Here is a tiny trained network, its code and every weight. The questions are about switching its units off for an input and a class, where a switched-off unit gives its printed mean instead of its output.

import numpy as np


def w(rows, s, z=0):
    codes = np.array(rows[::2]) - 128.0
    scale = np.full(codes.shape[1], s)
    scale[-1] = z or s
    return codes * scale


def norm(h):
    return h / np.sqrt((h * h).mean(-1, keepdims=True) + 1e-5)


def f(y):
    return y / 2 * (1 + np.tanh(0.7978845608 * (y + 0.044715 * y**3)))


def log_softmax(a):
    a = a - a.max(-1, keepdims=True)
    return a - np.log(np.exp(a).sum(-1, keepdims=True))


def net(x, mask):
    res = np.array(x, float).reshape(1, 7) / 4 @ E
    u = 0
    for l in range(2):
        y = f(norm(res) @ A[l][:, :-1].T + A[l][:, -1])
        res = res + np.where(mask[u : u + 3], y, B[l][:, -1]) @ B[l][:, :-1]
        u += 3
    return log_softmax(norm(res)[-1] @ U[:, :-1].T + U[:, -1])


A, B = {}, {}
E = w([
[131,127,129],'x0',
[122,130,128],'x1',
[129,124,130],'x2',
[53,82,100],'x3',
[213,162,161],'x4',
[134,127,129],'x5',
[255,139,59],'x6',
],0.0041)
A[0] = w([
[113,105,92,250],'0.n0',
[116,181,245,122],'0.n1',
[79,101,160,201],'0.n2',
],0.011,0.0014)
B[0] = w([
[176,107,144,177],'0.n0',
[252,101,138,254],'0.n1',
[94,186,157,218],'0.n2',
],0.014,0.0039)
A[1] = w([
[255,144,99,156],'1.n0',
[39,16,97,253],'1.n1',
[84,106,73,116],'1.n2',
],0.0059,0.0036)
B[1] = w([
[6,140,160,254],'1.n0',
[203,119,50,158],'1.n1',
[255,116,162,118],'1.n2',
],0.0077,0.0057)
U = w([
[137,207,227,11],'0',
[1,83,74,253],'1',
[231,8,121,75],'2',
],0.0099,0.00062)

Each question gives the input, the list of numbers given to net, and the class t.
The units are the neurons (one row each of A and B). Each row of codes is followed by its name. A weight is (code - 128) times the scale printed after its matrix; where a second scale follows, it is the last column's (A, B and U).
mask holds one flag per neuron, layer by layer. A switched-off neuron (its flag False) gives its mean, the last column of its row in B, instead of its output. The means were averaged over made-up inputs and are rounded, as every weight is.
A unit's drop is (log p(t) with every unit on - log p(t) with that unit switched off) / (log p(t) with every unit on - log p(t) with every unit switched off).
The circuit of an input: a set's keep is (log p(t) with only the set's units on - log p(t) with every unit switched off) / (log p(t) with every unit on - log p(t) with every unit switched off). Starting from all 6 units, units are removed one at a time, each time the one whose removal leaves the highest keep (on an exact tie, the one counted first), for as long as the keep stays at least 0.8.
units of the circuit, in order: the units of the circuit, biggest drop first
k most important neurons: the k neurons with the biggest drops, biggest first
k most important neurons of layer l: the k neurons of layer l with the biggest drops, biggest first
drop of u: that unit's drop, to one decimal
input [-8,6,5,-4,-7,-2,5], class 1: 2 most important neurons => [0.n1, 1.n0]
input [-6,3,-1,5,-7,-1,1], class 2: units of the circuit, in order => [1.n0]
input [8,7,-7,4,2,-4,5], class 1: 3 most important neurons => [0.n1, 1.n0, 0.n2]
input [5,4,-7,7,0,4,2], class 2: 2 most important neurons => [0.n1, 1.n0]
input [7,3,7,-7,-1,-4,4], class 1: 4 most important neurons => [0.n1, 1.n0, 0.n2, 0.n0]
input [5,1,3,5,2,-2,3], class 1: 3 most important neurons => [0.n1, 1.n0, 0.n0]
input [-8,-7,-5,-5,-4,1,6], class 1: 2 most important neurons of layer 0 => [0.n1, 0.n2]
input [-5,0,6,-8,-2,1,2], class 1: 2 most important neurons of layer 1 => [1.n0, 1.n2]
input [5,7,5,-2,-6,6,8], class 1: 2 most important neurons => [0.n1, 1.n0]
input [1,0,-5,2,-4,5,1], class 2: 2 most important neurons of layer 0 => [0.n1, 0.n0]
input [-6,5,7,-5,8,3,-2], class 2: 2 most important neurons => [0.n1, 0.n2]
input [7,6,-6,7,8,1,3], class 1: 2 most important neurons => [0.n1, 0.n2]
input [4,-3,-8,-7,6,-2,-2], class 2: drop of 0.n1 => 1.8
input [3,-7,5,0,5,-6,-6], class 2: drop of 1.n0 => -0.1
input [-2,8,-5,0,3,-4,-5], class 2: drop of 1.n2 => -0.1
input [8,1,-2,0,4,4,-4], class 2: drop of 0.n1 => 1.5
